arr =
[[130 156 117 139 109 144]
 [153 119 130 102 129 136]
 [148 118 146 126 132 106]
 [118 137 130 102 157 132]
 [130  99 100 132 112 155]
 [122  99 102 143 109 130]
 [105 102  98 110 154 106]
 [105 112 135 140 150 154]]
Indices start at 1.
(1, 1) => 130
(1, 6) => 144
(8, 2) => 112
(4, 3) => 130
(4, 2) => 137
(1, 2) => 156
(8, 6) => 154
(5, 3) => 100
(1, 5) => 109
(3, 1) => 148
(2, 2) => 119
(7, 3) => 98
(7, 6) => 106
(7, 4) => 110
(2, 3) => 130
(2, 6) => 136
(8, 1) => 105
(2, 4) => 102

a =
[[119 125 151 123]
 [119 118 130 121]
 [124 131 134 128]
 [136 134 127 129]
 [133 136 111 142]
 [132 143 131 123]
 [108 103 132 109]
 [128 142 116 120]
 [130 131 131 146]
 [125 132 143 132]
 [134 126 112 128]
 [145 122 125 131]
 [126 130 126 141]
 [125 133 116 128]
 [152 153 112 148]]
Rows and columns are counted from 1.
(1, 1)	119
(6, 2)	143
(6, 4)	123
(8, 2)	142
(11, 2)	126
(14, 4)	128
(5, 1)	133
(5, 2)	136
(4, 1)	136
(4, 4)	129
(12, 2)	122
(7, 2)	103
(4, 3)	127
(15, 3)	112
(2, 2)	118
(9, 4)	146
(9, 3)	131
(13, 1)	126
(12, 1)	145
(6, 1)	132
(12, 4)	131
(11, 4)	128
(8, 4)	120
(15, 2)	153
(11, 1)	134

X =
[[127 130 131 125]
 [134 128 150 149]
 [129 125 131 131]
 [127 127 131 125]]
Rows and columns are counted from 1.
row 1 col 1: 127
row 1 col 4: 125
row 2 col 4: 149
row 4 col 4: 125
row 1 col 2: 130
row 3 col 1: 129

W =
[[126 126 138 130 130 115 153 141 127 117 127]
 [123 123 133 133 121 111 140 144 143 115 129]
 [138 149 137 145 142 123 128 137 129 122 129]
 [133 154 139 130 141 130 129 129 114 128 126]
 [128 120 122 115 117 134 114 111 141 120 135]]
Rows and columns are counted from 1.
row 1 col 1 = 126
row 3 col 10 = 122
row 4 col 10 = 128
row 3 col 3 = 137
row 5 col 5 = 117
row 1 col 9 = 127
row 3 col 11 = 129
row 5 col 9 = 141
row 3 col 5 = 142
row 3 col 1 = 138
row 1 col 5 = 130
row 3 col 2 = 149
row 4 col 8 = 129
row 5 col 2 = 120
row 2 col 6 = 111
row 5 col 7 = 114
row 2 col 2 = 123
row 1 col 8 = 141
row 4 col 1 = 133
row 3 col 4 = 145
row 4 col 5 = 141

B =
[[136 121 123 117]
 [134 141 127 133]
 [107 129 132 136]
 [139 110 120 106]
 [141 124 138 138]
 [141 125 123 114]
 [124 103 125 131]
 [113 113 122 126]
 [134 114 131 122]
 [124 112 126 134]
 [143 128 128 122]
 [137 125 135 130]]
Indices start at 1.
(1, 1) = 136
(1, 4) = 117
(7, 4) = 131
(12, 1) = 137
(4, 4) = 106
(1, 3) = 123
(2, 3) = 127
(6, 2) = 125
(5, 4) = 138
(1, 2) = 121
(8, 4) = 126
(10, 4) = 134
(3, 4) = 136
(12, 3) = 135
(8, 3) = 122
(10, 2) = 112
(2, 1) = 134
(12, 4) = 130
(7, 3) = 125
(12, 2) = 125

M =
153,148,120,119,113,117,123,113,135,121,128,119,139,122,138,136
111,139,139,127,127,102,139,107,125,136,124,109,129,126,135,136
113,133,148,145,132,135,154,136,117,130,133,142,120,122,135,126
112,114,138,130,143,132,119,129,147,132,130,148,141,125,109,138
118,101,124,123,130,141,107,132,124,126,129,111,120,146,133,119
138,137,138,140,130,122,143,137,133,119,137,155,144,113,116,133
112,135,137,126,127,100,136,107,124,135,124,106,129,128,134,134
Rows and columns are counted from 1.
(1, 1)	153
(6, 4)	140
(4, 5)	143
(1, 9)	135
(1, 6)	117
(1, 2)	148
(6, 6)	122
(5, 6)	141
(2, 5)	127
(7, 2)	135
(4, 3)	138
(1, 4)	119
(5, 7)	107
(2, 13)	129
(7, 8)	107
(4, 16)	138
(4, 15)	109
(3, 15)	135
(2, 3)	139
(3, 11)	133
(3, 13)	120
(4, 12)	148
(6, 13)	144
(6, 12)	155
(2, 9)	125
(6, 1)	138
(1, 7)	123
(3, 1)	113
(6, 14)	113
(3, 4)	145

x =
[[126 156 125 140 127 134 119 110 122 125 134 134 109]
 [142 124 140 129 126 124 132 136 117 142 130 134 119]
 [137 133 141 119 129 118 128 138 128 134 144 123 130]
 [132 122 135 131 144 127 147 116 153 134 135 115 129]
 [132 142 148 134 135 124 121 123 121 126 138 129 139]
 [122 131 135 137 132 112 132 125 150 118 146 125 126]
 [140 103 130 112 145  99 142 142 140 135 143 144 153]
 [116 111 121 137 112 131 108 130 127 142 126 135 154]
 [119 133 127 133 104 131 104 128 104 134 128 132 126]
 [116 141 115 134 134 121 129 132 131 125 128 129 130]
 [117 105 116 129 107 132 108 132 133 130 140 132 148]
 [115 156 114 148 115 126 129 116 133 105 114 131 120]]
Indices start at 1.
row 1 col 1	126
row 4 col 4	131
row 3 col 9	128
row 3 col 6	118
row 6 col 8	125
row 3 col 13	130
row 6 col 10	118
row 4 col 6	127
row 10 col 5	134
row 1 col 6	134
row 2 col 4	129
row 5 col 4	134
row 7 col 4	112
row 1 col 4	140
row 12 col 2	156
row 9 col 4	133
row 6 col 6	112
row 2 col 1	142
row 10 col 7	129
row 7 col 8	142
row 10 col 9	131
row 1 col 5	127
row 11 col 2	105
row 1 col 7	119
row 5 col 5	135
row 12 col 10	105
row 7 col 9	140
row 6 col 5	132
row 7 col 13	153
row 12 col 6	126
row 2 col 9	117
